Where the symbols take the items:
from | χ κ τ π η
z163 | z118 z830 z860 z137 z461
z486 | z543 z483 z605 z884 z923
z979 | z295 z453 z729 z360 z662
z183 | z633 z512 z130 z834 z567
z341 | z268 z834 z118 z328 z827
z153 | z616 z561 z409 z295 z246
z461 | z341 z118 z163 z88 z71
z508 | z52 z367 z443 z249 z392
z512 | z337 z457 z96 z71 z633
z411 | z859 z39 z215 z443 z449
z567 | z917 z633 z183 z268 z205
z551 | z153 z409 z543 z979 z491
z837 | z669 z482 z800 z337 z276
z81 | z837 z800 z52 z512 z649
z276 | z443 z669 z837 z257 z868
z901 | z462 z246 z491 z215 z232
z268 | z13 z716 z834 z491 z704
z795 | z710 z586 z205 z278 z249
z556 | z278 z704 z827 z616 z439
z834 | z716 z71 z333 z551 z268
z800 | z482 z360 z566 z457 z837
z868 | z508 z443 z276 z418 z282
z52 | z800 z566 z367 z96 z81
z118 | z834 z333 z830 z923 z341
z491 | z246 z153 z551 z662 z901
z347 | z130 z249 z418 z830 z785
z257 | z795 z205 z337 z556 z418
z112 | z868 z276 z649 z917 z782
z453 | z797 z668 z647 z81 z295
z232 | z137 z462 z901 z411 z483
z482 | z112 z649 z360 z567 z669
z409 | z561 z328 z88 z453 z153
z605 | z483 z232 z616 z54 z486
z704 | z860 z13 z268 z901 z278
z360 | z649 z81 z392 z183 z482
z249 | z96 z710 z795 z417 z130
z561 | z901 z491 z328 z797 z616
z566 | z360 z392 z282 z785 z800
z278 | z163 z860 z704 z232 z417
z439 | z417 z278 z556 z605 z830
z333 | z71 z461 z417 z543 z834
z669 | z782 z112 z482 z205 z443
z668 | z662 z979 z107 z800 z797
z328 | z491 z551 z923 z668 z561
z782 | z282 z868 z112 z586 z367
z205 | z586 z917 z567 z704 z795
z392 | z81 z52 z508 z130 z360
z830 | z333 z417 z439 z486 z118
z729 | z453 z647 z449 z392 z979
z107 | z979 z729 z884 z566 z668
z246 | z605 z616 z153 z780 z462
z586 | z347 z418 z917 z860 z710
z649 | z276 z837 z81 z633 z112
z827 | z704 z268 z341 z561 z556
z282 | z392 z508 z868 z347 z566
z543 | z409 z88 z483 z729 z551
z662 | z780 z295 z979 z482 z215
z616 | z232 z901 z561 z398 z605
z462 | z486 z605 z246 z39 z137
z443 | z367 z782 z669 z795 z508
z39 | z884 z54 z780 z782 z859
z785 | z183 z130 z347 z118 z457
z917 | z418 z257 z633 z13 z586
z859 | z107 z884 z39 z367 z647
z449 | z647 z859 z411 z508 z729
z295 | z398 z797 z453 z649 z780
z884 | z729 z449 z54 z282 z107
z860 | z830 z439 z13 z462 z163
z417 | z461 z163 z278 z483 z333
z96 | z457 z785 z710 z461 z512
z130 | z512 z96 z249 z333 z183
z797 | z215 z662 z668 z837 z398
z633 | z257 z337 z512 z716 z917
z88 | z328 z923 z137 z647 z409
z710 | z785 z347 z586 z163 z96
z137 | z923 z486 z462 z859 z88
z337 | z205 z567 z457 z827 z257
z71 | z827 z341 z461 z409 z716
z780 | z54 z398 z295 z112 z39
z923 | z551 z543 z486 z107 z328
z483 | z88 z137 z232 z449 z543
z13 | z439 z556 z716 z246 z860
z367 | z566 z282 z782 z710 z52
z647 | z668 z107 z859 z52 z453
z54 | z449 z411 z398 z868 z884
z457 | z567 z183 z785 z341 z337
z398 | z411 z215 z797 z276 z54
z215 | z39 z780 z662 z669 z411
z716 | z556 z827 z71 z153 z13
z418 | z249 z795 z257 z439 z347

The rows follow the links: the fewer symbols apart two items are, the more alike their rows tend to be.

Each row is also shifted at random along 8 hidden directions that mean nothing.

Known rows, each with its item:
-251 -303 -125 +268 -182 -76 +116 +112 +168 +264 +183 +213 +163 +77 -137 +285 -469 -11 -138 -118 -43 -105 -254 +248 -214 +140 -513 -349 -587 +263 +293 -307 -410 -202 -85 +100 -106 -147 -221 -75 +172 +838 +39 +733 +28 +37 -57 +455 -182 -482 -194 +62 +444 -384 -609 +65: z449
-323 +138 +121 +62 +47 -61 -230 -200 +305 -98 +167 +221 -44 -94 -117 -165 +273 +89 +76 -17 +86 -440 +128 -109 +179 -105 +356 +78 +329 +8 -25 +26 +354 +210 +552 +356 -101 +72 +100 +2 +81 -525 -538 -230 +143 -154 -144 -447 +5 +742 +202 +418 -169 -225 +673 +577: z482
-91 +25 +131 -29 -185 +24 +4 -216 +134 -247 -214 -10 -116 +284 +119 +52 -507 -135 +825 +64 -9 -751 -136 -22 -713 -28 -884 -148 +17 +262 -82 +128 +211 +278 -182 -136 +245 +379 -145 -333 -293 +7 -135 +302 -140 -71 +151 +56 +223 -62 +416 -176 -868 +8 -545 -187: z837
-268 -23 +91 +70 -34 +90 +23 +1 +125 +47 -9 -83 +125 -246 +118 -28 -251 +71 -295 -148 -38 +160 +99 +83 +262 -90 +334 +165 +4 +5 +13 -250 -330 -148 +96 +141 -244 +280 -350 +340 +175 +211 -340 +374 -65 0 +32 -324 -324 +351 -171 +251 +560 -319 +338 +444: z398
-458 -278 -43 +66 -201 +110 -8 +121 +169 +50 -91 +102 -58 -11 -181 +117 -174 -113 -193 -149 -201 +206 -77 +46 -28 +42 -171 -147 -35 +9 +325 +75 -350 +304 +110 -12 +21 -74 -53 +91 +185 +313 +1 +307 -135 -70 -15 -27 -68 +252 +130 -87 +167 -194 +5 -68: z901
+140 -75 -128 +75 -125 +319 +43 +240 -45 -29 -313 -242 0 -63 +230 -152 +38 -290 -224 +183 -45 +194 -295 +92 -171 -40 -233 +196 -356 +348 -93 -44 -244 -426 -292 +20 -135 -13 -244 -152 +79 +195 +231 +430 +24 +92 +217 +135 -128 -322 -254 +314 +42 -260 -211 0: z859
-194 +203 +75 -79 +114 +411 -354 -228 +235 -188 +214 -504 +360 -309 +425 +232 -436 -262 +120 +225 +448 -485 +238 +134 -836 -51 -187 -193 +156 -92 -185 -654 -279 -288 -379 +277 -162 +551 -482 +183 +274 -743 -404 +91 +139 -108 +27 -298 -85 +277 +45 +124 -264 -416 +361 +906: z797
+263 +326 -40 +57 +28 -120 -176 -157 -68 -199 +7 -127 -5 +30 +117 +119 -155 +365 +123 +152 -33 -304 +13 -51 -43 -124 +206 -54 +182 +28 -254 +134 +132 +211 +104 +149 +8 -105 +327 +176 +162 +119 -151 -193 +224 -287 -2 -12 -70 +61 +326 -299 -140 +165 +236 +379: z96
-244 -351 -91 -96 -45 -74 +249 +58 +34 -31 -143 +448 -279 +278 -152 -270 +388 -210 +144 +88 +32 -84 -134 -237 -161 +269 -606 +89 -79 +315 +177 +272 +451 +31 +113 -204 +255 -285 +251 -590 -155 -287 +253 -175 -304 +286 -363 +240 +719 -204 -105 +316 -868 +65 -629 -758: z417
+91 +4 -16 -156 -82 +489 -168 +313 -8 +263 +17 -383 +175 -350 +305 +130 +41 -300 -229 -12 +240 +340 -40 +74 -353 +162 +174 +17 -204 -93 -60 -616 -415 -578 -285 +371 -231 +134 -318 +103 +453 -271 -48 +334 +148 -51 +44 +166 -230 -329 -590 +259 +302 -294 +58 +479: z409
-206 +172 -173 +198 -21 +187 -177 +343 -232 -427 -281 -480 +263 +152 +61 +425 -245 -171 -306 +212 -363 +117 -398 +474 -291 -340 -299 -160 -223 +120 -37 +244 +44 -96 -186 -190 -72 +35 +502 -1 +476 +607 +590 +51 -263 -283 +143 -88 -39 +250 +260 -158 +349 +191 -31 +214: z710
-203 -212 +44 -126 -116 +365 -110 +325 +230 +186 -23 +39 +73 -20 -19 -61 +286 -555 +92 +128 +4 -57 -282 +62 -360 +155 -524 +100 -314 +63 +36 -87 +76 -362 -118 +61 -73 +226 -207 -265 -87 -216 +97 +93 -78 +67 +72 +13 +149 +14 -184 +582 -243 -341 -164 +17: z662
-273 -252 -78 +215 +23 +158 +51 -9 +49 -166 -139 -262 -47 +93 -62 +57 -114 -309 -397 -143 -27 +429 -131 +136 -411 -263 -527 -277 -209 +148 +186 +24 -336 -4 -433 -338 +5 -207 -150 -236 -169 +145 +751 +284 -8 +221 +264 -2 -76 -149 +193 -367 +289 +92 -206 -594: z411
+189 -55 -49 +6 -199 -104 -64 -72 -65 +6 -113 -157 -246 +51 -76 +256 -240 +247 +201 -165 -172 +306 -73 -105 +100 -39 +164 -206 +216 -132 -88 +245 -307 +449 -155 -129 +186 -144 -166 +207 -124 +447 +49 +92 +140 -206 +281 +206 -310 -210 +380 -810 +103 +218 +5 -477: z153
-145 -24 -145 +35 +178 +53 +6 -218 +63 -237 -289 +18 -245 -62 +122 -225 +237 +224 -60 +92 +138 +240 +147 -319 -157 -122 +177 +117 +212 +117 -170 +433 -140 +322 +10 -121 +90 -447 +27 +45 -231 -309 +154 -351 +152 +179 -38 -250 +102 +297 +435 -208 -370 +123 +469 -323: z483
-478 -30 -117 -2 +79 -20 -294 -114 +131 -407 +259 -201 +187 -118 +118 +115 -15 -339 -332 +296 +224 -430 -3 +153 -477 -219 -227 -170 +264 +18 +203 -405 +423 -212 +86 +21 +120 +372 +274 -439 +780 -762 -171 -47 -320 -70 -331 -131 +523 +236 -74 +403 -301 -222 -8 +501: z586
+244 -119 -69 -112 -162 +110 +70 +207 +2 +114 -233 +53 -177 -109 -83 -105 +210 +8 -190 -69 -317 +624 -164 -10 +607 +28 +458 +280 -65 -89 +8 +209 -278 -3 +46 +12 -35 -100 -193 +200 +28 +299 -73 +163 -27 -98 +183 +32 -251 -104 -168 +102 +315 -32 +125 -135: z246
+89 +174 -52 +15 -196 +124 -110 +50 +234 -136 -39 +25 +99 -206 +79 -88 -101 -50 -126 +71 -163 -237 -136 +103 +271 -103 +334 +227 -27 +61 -73 -64 -135 -188 +324 +374 -192 +242 -169 +214 +445 +128 -727 +313 -30 -231 +175 -280 -277 +273 -117 +682 +148 -413 +372 +1022: z112
-158 -99 -81 -17 +58 -103 -79 +70 -111 +167 +139 -61 +86 -168 +47 +45 +286 +76 -487 -116 +205 +287 +121 -101 +264 +145 +576 -50 +108 -82 +166 -522 +112 -262 +224 +206 -70 -63 +189 +4 +596 -351 -84 +75 +29 -16 -429 +142 +30 -50 -499 +187 +373 -21 +136 +100: z461
+226 -29 +62 -334 -122 -162 -213 +384 -64 +318 +531 +329 +271 +7 -178 +243 +364 -153 +218 +386 -49 -485 -160 +36 +323 +423 -25 +52 -112 -321 +33 -148 +574 -406 +156 +162 +28 +212 +136 -171 +299 -13 -386 -368 -124 -248 -393 +433 +414 -285 -481 +521 -247 -205 -473 +315: z71
-270 -48 +72 -93 +177 +190 -57 +89 -152 +187 -40 -392 +167 -143 +247 +71 +100 -241 -388 -276 +376 +440 +318 +8 -259 +98 +186 -97 -33 -227 +81 -665 -99 -384 -264 +90 -122 +202 +15 -7 +215 -693 +292 +3 -68 +241 -182 +4 +54 -8 -580 -88 +331 +151 +92 -52: z341
-311 -318 -76 +267 -174 +99 +303 -42 +271 -38 -388 +189 -338 +44 -52 -422 -77 -284 -257 -409 +42 +208 -198 -128 -300 -35 -471 +65 -332 +552 +292 -194 -236 +27 +57 +73 -10 -143 -76 -331 -35 -27 +186 +839 -69 +384 +107 +73 -27 -222 -237 +313 +14 -121 -365 -380: z443
+115 +188 +60 -237 +230 +350 +101 +184 -150 +100 -241 -245 +66 -128 +276 -240 +140 -78 -89 +107 +173 +214 +224 -65 -119 +135 +177 +263 -69 -37 -176 -187 -44 -375 -143 +80 -211 +1 +104 +246 -94 -343 +91 -257 -22 +202 -136 -136 +111 +102 -330 +271 -54 +12 +243 +250: z118
+552 +79 +101 -135 +88 -145 +30 +161 -125 +162 +383 +33 +76 +26 -251 +4 +360 -246 -318 -25 -34 +349 +59 +152 +420 -65 +324 +34 +41 -423 +140 -150 +149 -265 -29 -195 +33 +138 +63 -218 -63 -256 +273 -202 -143 +151 +240 +160 +66 -430 -448 -1 +363 +260 -155 -101: z917
+457 +92 +173 -112 -106 -142 +260 -10 -102 +285 -73 +252 -169 +231 -61 -136 -109 +156 +584 -187 +61 -160 +66 -148 +68 +247 -197 +63 -140 -17 -89 -20 +103 +66 -62 -48 +10 +64 +43 -5 -501 +228 -30 +90 +88 +81 +112 +282 -6 -476 -237 -164 -198 +274 -556 -242: z457
-97 +62 -217 -121 -65 +80 +141 -98 +228 -328 -358 +386 -289 +101 -79 -400 +206 -1 +216 +275 -324 -190 -77 -176 +50 +25 -179 +252 +186 +195 -76 +724 +251 +390 +367 -86 +204 -244 +320 +35 -150 -151 -139 -385 -254 -6 -132 -321 +392 +448 +462 +338 -854 -42 +195 +13: z278

From each start, follow one symbol. Which item do you reach?
Answer with the item's name.
+143 -357 -20 -6 -157 +126 +546 +154 -152 +216 -596 +65 -311 +145 +70 -314 -204 +16 +51 -207 -137 +550 -130 -111 +16 +207 -430 +127 -403 +336 +38 +44 -483 -130 -380 -274 +49 -284 -259 -6 -459 +652 +382 +562 -61 +372 +98 +409 -94 -662 -263 -166 +91 +137 -687 -906
χ -> z543
-304 -239 +85 +45 +92 -143 -133 -257 +236 +0 +458 +178 +17 -76 -129 +9 +232 -245 -100 +31 +272 -184 +119 -112 -134 -39 -69 -154 +192 -56 +222 -228 +124 +32 +62 -52 +211 +51 -234 -364 -7 -589 -148 -111 +9 +154 -79 -26 +217 +66 +13 +57 -187 -154 +41 -179
η -> z411
-387 -121 -100 +85 -32 +207 -57 -42 +93 +5 -402 -345 -224 +38 +1 +205 -204 -71 -204 -446 -26 +636 +42 -10 -479 -89 -109 -310 +50 +21 +136 +111 -503 +437 -287 -101 +26 -244 -143 +109 -52 +35 +562 +271 +102 -14 +309 -32 -328 +147 +317 -828 +319 +277 +215 -522
κ -> z153
-647 -187 -49 +148 -97 -38 +167 -151 -2 -395 -461 +17 -178 +182 +40 -113 -285 -65 -172 -206 -74 -102 -15 +3 -193 -173 -348 +32 +97 +375 +180 +14 +257 +215 +185 -152 +152 +259 +318 -269 +328 -100 +78 +375 -437 +128 -232 -191 +281 +436 +73 +136 -220 +86 -199 -237
χ -> z249
-275 -56 -152 -19 +11 +119 -198 +21 +4 -394 +14 -211 +103 -65 +98 +212 -39 -321 -318 +335 -14 -73 -108 +154 -382 -152 -286 -148 +189 +23 +141 -93 +148 -121 -91 -136 +173 +215 +204 -203 +596 -420 +26 -77 -345 -50 -237 -71 +393 +179 +51 +144 -220 -150 +9 +166
κ -> z439
+17 +104 -124 -68 +32 +121 +202 -256 -26 -173 -271 -58 -96 -88 +289 -182 -377 +312 +13 -60 +167 -33 +223 -166 -238 +101 -7 +15 +83 +190 -147 -177 -387 +79 -60 +74 -40 -97 +2 +266 +45 -72 -241 +187 -53 +161 -114 -19 -12 -29 +19 -99 -203 -1 -9 +250
η -> z118
-247 -134 -181 +133 +16 -113 +27 -43 +38 -129 +18 +153 +47 +99 -248 +255 -192 +144 -134 +76 -368 +116 -111 +176 +71 -132 -124 -201 +67 -16 +101 +486 -130 +418 +24 -293 +148 -281 +75 +199 -6 +512 +217 -181 -121 -130 -41 -62 -17 +290 +574 -430 +99 +100 +73 -299
π -> z411
+224 +72 -122 -2 -101 +55 +218 +125 +147 -29 -113 +439 -20 +139 -31 -137 -76 -6 +271 +186 -104 -391 -249 -13 -239 +248 -611 +77 -432 +269 -13 +250 -8 -71 +89 +52 -12 -176 +175 -92 -167 +379 -73 +179 -95 +58 +38 +169 +189 -229 -42 +399 -492 -157 -496 +296
τ -> z795
-611 +117 -15 +261 -215 +143 -16 +16 +65 -440 -532 -176 +12 +185 +78 +146 -725 +84 +75 -207 -406 -110 -224 +238 -184 -348 -307 -31 -8 +321 +33 +285 -200 +470 +24 -49 -95 +342 +76 +225 +150 +725 +11 +455 -222 -265 +331 -499 -352 +603 +478 -184 +255 +24 +112 +217
η -> z868
-11 +274 -78 +7 +149 +438 +144 +180 -123 -231 -596 -414 -31 -60 +372 -346 +18 -197 -318 +1 -24 +443 +33 +18 -215 -210 -20 +323 -141 +189 -187 +3 -182 -244 -173 -81 -199 +22 +256 +73 -103 -243 +399 +17 -159 +273 +165 -400 +8 +267 -179 +254 +50 +182 +317 +152
π -> z830
+555 +240 +114 -139 -12 +94 +310 +305 -308 +100 -480 +73 -147 +296 +52 -310 +161 -12 +556 +181 -275 +72 -220 +4 +166 +93 -371 +369 -342 +110 -315 +528 +263 -149 -166 -293 -94 -80 +323 +18 -761 +385 +526 -334 +4 +152 +204 +52 +117 -286 -86 +121 -414 +351 -367 -415
τ -> z347
+180 +137 -72 -121 +155 +12 -20 +81 -41 +90 +60 +112 +36 +7 -17 -23 +198 +84 +102 +162 +37 -2 +99 -41 -52 +216 -2 +46 -39 -119 -96 +157 +82 -19 +6 -19 -29 -309 +260 +148 -185 -80 +135 -435 +133 -49 -106 +7 +127 -20 +85 -21 -186 +104 +141 +56
η -> z834
-473 -166 -136 +131 -184 +301 +152 -180 +142 -261 -571 -272 -152 -26 +250 +24 -802 +40 -89 -230 -54 +166 -40 +64 -586 -10 -538 -155 -26 +364 +56 -133 -632 +168 -337 -96 +49 +48 -219 +197 +267 +402 +66 +676 -214 +53 +34 +41 -149 -59 +216 -317 +77 -162 -254 -149
χ -> z483
+90 +75 -95 +108 -122 -96 +55 -320 +313 -118 +207 +112 -123 +41 -22 +121 -463 +46 +214 -200 +117 -231 +85 +5 -525 +48 -404 -388 +100 +51 +159 -64 -325 +450 +7 +34 +123 +3 -80 +15 -79 -4 -97 +356 -14 -20 +235 +93 -47 -232 +258 -448 -228 +74 -215 +204
η -> z795
+255 +50 -9 +68 +90 +93 -132 +108 -11 -117 +255 -208 +282 -167 +50 +9 +172 -392 -303 +271 +8 -23 -120 +251 -65 -240 -43 +30 -49 -20 +15 -162 +64 -536 -183 -96 -65 +217 -18 -332 +179 -197 +133 -31 -98 +38 +203 -36 +76 -163 -229 +398 +170 -136 -50 +347
π -> z586
